Table B holds the same points as the rows below, measured another way and shuffled. Each row below is followed by which row of B it is.
In the rows, 128 means zero.
B, 19 x 49:
[[164  85 140 127 129  83 124 125 114  96  69 152 145 162 147 125 151 144
  114 139 143  83 156 160 152 135 144 130 101  86 142 229 154 134 158 104
  101 128 128 140 135 155  88 184 104 134 123 112 160]
 [111 166  86 125 165 109 152 129 145 147 110 165 147 158  97 143 115 156
  150 118 112 114  87 143 126 120 126 175 142 181 152  62 173 151 156 155
  180  67 132 122 173 122 109  90 115 136 151 144 134]
 [ 82 163 110 124 145 119 147 139 159 142 115 129 136 137  96 109 125 143
  130 117 123 136  84 116 103 117 129 145 159 182 118  50 118 161 118 148
  156 100 119 124 148 124 131  92 122 112 150 140 116]
 [ 96 107 117 143 161 158 160 132 104 133 143 158 132 172 111 167  76 150
  148 141 148 131  93 128  72 140  98 163 131 161 157 100 219  98 120 189
  171  78 124 163 146 146  90  76 142 142 146 131  86]
 [122 129  95 147 153 168 155 132 113 144 169 164 135 163 103 141  75 152
  147 142 144 126  88 127  80 149 106 162 113 160 161  70 207 108 116 186
  180  73 123 151 157 127 104  95 139 144 138 134 101]
 [183 153  86 133 135 118 114 122 153 134  99 163 145 148 101 107 151 135
  120 128 147  77 149 169 159 155 143 159  79 106 157 152 139 172 170 101
  126 100 133 102 140 119 139 188 108 130 125 129 174]
 [199 157  90 131 122 122 109 122 152 114 152 154 166 104 112 100 150 125
  118 116 101 109 122 125 161 130 135 153 133  99 133 142  98 165 177  62
  131 136 130  89 138  83 133 174 126 141 105 147 184]
 [ 54 165 105 138 112 163 115 115 167 114  76  94 113 134 105  53 143 109
  181 134 141 142 171 109 111 147 166 109 105 152 132  76 140 156  79 146
  125 154 111 112  82 140 153 154 149 110 159 134  93]
 [182  85 121 141 105 195 140 141 147 161 192 107 150 139 113  84 109 143
  118 145  89 151 161 146  91 132 116 129 151 114 136 103  98 149 122 111
  142 150 136 125 138 114 146  97 131 131 150 131 119]
 [ 87 173  89 131 109 154 115 123 176 123 113  88 135 120  92  34 148 104
  161 132 119 126 164 108 111 151 164 117  96 141 131  74 118 171 101 110
  126 141 108  97  95 109 156 178 150 110 137 148 116]
 [ 72 202  92 129 121 153 120 116 174 152  94  94 110 121 100  53 142 106
  166 125 144 128 176 115 130 152 170 124  85 163 133  39 132 160  82 137
  132 133 120  97  96 119 175 164 152 113 151 139 108]
 [191  22 167 158  92 190 159 144 135 109 157 106 146 158 140  77 102 151
  121 156  85 164 141 132  46 108 111 107 199  91 135 176 103 131 126 110
  112 178 123 164 115 149  93  84 136 129 163 109  99]
 [170  63 150 151 105 176 150 143 127 141 167 116 137 152 136  99 110 145
  110 147  93 152 176 151  85 122 111 114 165 112 131 152 110 125 123 123
  126 157 132 152 120 138 121  90 122 133 155 117 106]
 [209  37 149 160  96 209 160 143 141 122 184 119 152 165 132  59  97 154
  124 158  87 158 147 139  36 121 110 117 198  95 143 162 113 143 130 106
  123 163 118 154 121 140  97  96 132 128 161 118 101]
 [164 185  59 142 140 121 104 115 175 140  91 165 161 154  84  86 149 135
  140 123 140  72 174 180 168 170 154 170  90 121 164 100 157 194 164 107
  153  90 134  75 129 112 164 193 117 132 141 143 166]
 [182 146 111 169 116 194 125 123 137 107 155 224 161 149  99 130  77 113
  137 176 210 105  69  87  56 154  81 181  90 132 131 156 232 104  86 130
  138 151 123 110 128 136  67 146 144 134  91 122 158]
 [ 78 166  99 132 113 153 115 120 167 116  99  91 125 120 105  50 144 106
  170 131 115 136 149 101 114 144 163 110  98 144 131  92 118 158 101 122
  120 147 113 103 103 118 145 163 151 113 144 138 113]
 [197 140  81 148 137 167 106 117 112 110 186 194 151 118 122 140  98 120
  140 132 130 129 111 111 122 157 109 169 133  99 158 148 182 118 147 114
  147 109 119 112 116  87 102 150 149 162 110 145 153]
 [138 178  91 152 124 147  99 111 166 114 103 168 144 140 100  87 147 129
  156 124 126 123 184 154 136 148 159 159 176 126 142 101 139 182 139 111
  140 137 122  82  83 114 158 147 129 128 166 141 136]]
Rows of B count from 0, top down.

[105 145 129 125 153  88 191 114 134 185 123 144 107 166 106 141 122  48
 108 101 167 157 135 141 139 187 150 147 117 129  92 145 113  96  77  71
 130] => 14
[110 148 105 108 108 126 152 116  89 161 132 137 137 117 142 132 124  72
 135 118  89 144 156 118 120 143  68 144 116 131  94 151  64 114  90 172
 128] => 0
[116 107 146 121 159 128 132 147 147 106 108 121  93 220  96 135 118 149
  97  79 127 129 167 147 142 219 183  96 130 156 153 113 156  70 142 106
 127] => 17
[143  93 116 162 120 127 148  96 172 107 116 116  87 127 133 154 119 113
 133 147 216 113 138 145 128 124 151 119 111 117 137 127 138 117 102 135
 130] => 16
[130 135 201 102 127 112 127 144  78 109 144 112 150 110 141 147 131 130
 144 130 131 116  99 113 128 119 112 126 129 130 131 106 163 177 148 151
 123] => 12
[146 154 212 158 160 112 141 102 119 132 141 118 122 164  92  96 125 114
 130 150  47 123 145 114 129 164 196 126 156 135 142 105 168  99 175 121
 140] => 4
[103 137 111  98 147 120 129 147 146 138 100 158  98 186 126 146 128 117
  95  77 176 144 129 153 173 167 117 108 118 148 128 128 126 114  92  61
 125] => 6
[115 102 138 118 134  92 167 106 162 159 132 124 135 146 132 156 117  90
 123 124 194 136 126 132 130 182 148 131 102 128  99 134 148 129 102 106
 121] => 18
[145  95 117 165 129 124 157  99 173 108 115 115  81 138 124 166 119 116
 129 147 233 116 137 151 129 124 151 120 115 120 138 129 146 115  94 102
 130] => 9
[149  89 121 173 113 123 160  88 174 113 131 102 105 112 144 158 116 110
 147 170 217 114 143 136 104 125 162 129 104 109 125 135 134 125 108 161
 127] => 7
[132 137 252  99 126 112 123 117  75 106 145 110 140 123 133 152 122 125
 147 138 141  98 114 107 156 124 107 115 130 137 127  97 177 176 164 166
 119] => 13
[135 137 230  94 110 117 117 123  79 100 147 109 146 101 148 143 122 126
 154 137 135  94 117 102 137 110  86 117 126 129 128 106 160 189 174 189
 123] => 11
[139 149 164 138 141 116 133  82 167 152 143 137 127 108 114 107 129 117
 136 159 104 129 101 126 144 105 127 146 137 120 120 121 155 137 132  77
 133] => 2
[141 153 208 151 146 115 137  91 113 127 145 113 132 130 101  98 125 118
 138 162  30 119 149 107 122 158 179 135 154 129 145 114 161 100 182 143
 140] => 3
[129 142 206 111 145 108 130 151  99 118 134 119 127 135 123 149 128 129
 131 109 156 119 100 124 161 121 142 115 133 141 139  98 179 175 151 111
 124] => 8
[148  93 106 174 124 116 158  98 181 127 123 111  89 131 130 152 122 117
 133 151 224 126 132 148 115 131 181 130 134 113 129 133 136 119  99 122
 129] => 10
[109 157 136 123 140 109 170 129 116 179 115 153 104 150 112 134 125  65
 106  97 140 158 143 139 137 172 123 141 121 132 100 145  94 103  74  91
 131] => 5
[123 175 179 132 168  87 139  75 142 179 136 155 111 130 103  94 132  82
 120 145  55 148 118 125 158 152 147 146 146 134 122 131 158 109 136  80
 141] => 1
[129  85 197 126 149 110 141 111 159 113 132 106 115 212 106 147 109 123
 119 111 130 115 172 135 123 224 199 109 114 143 134 109  26  81 146 136
 126] => 15
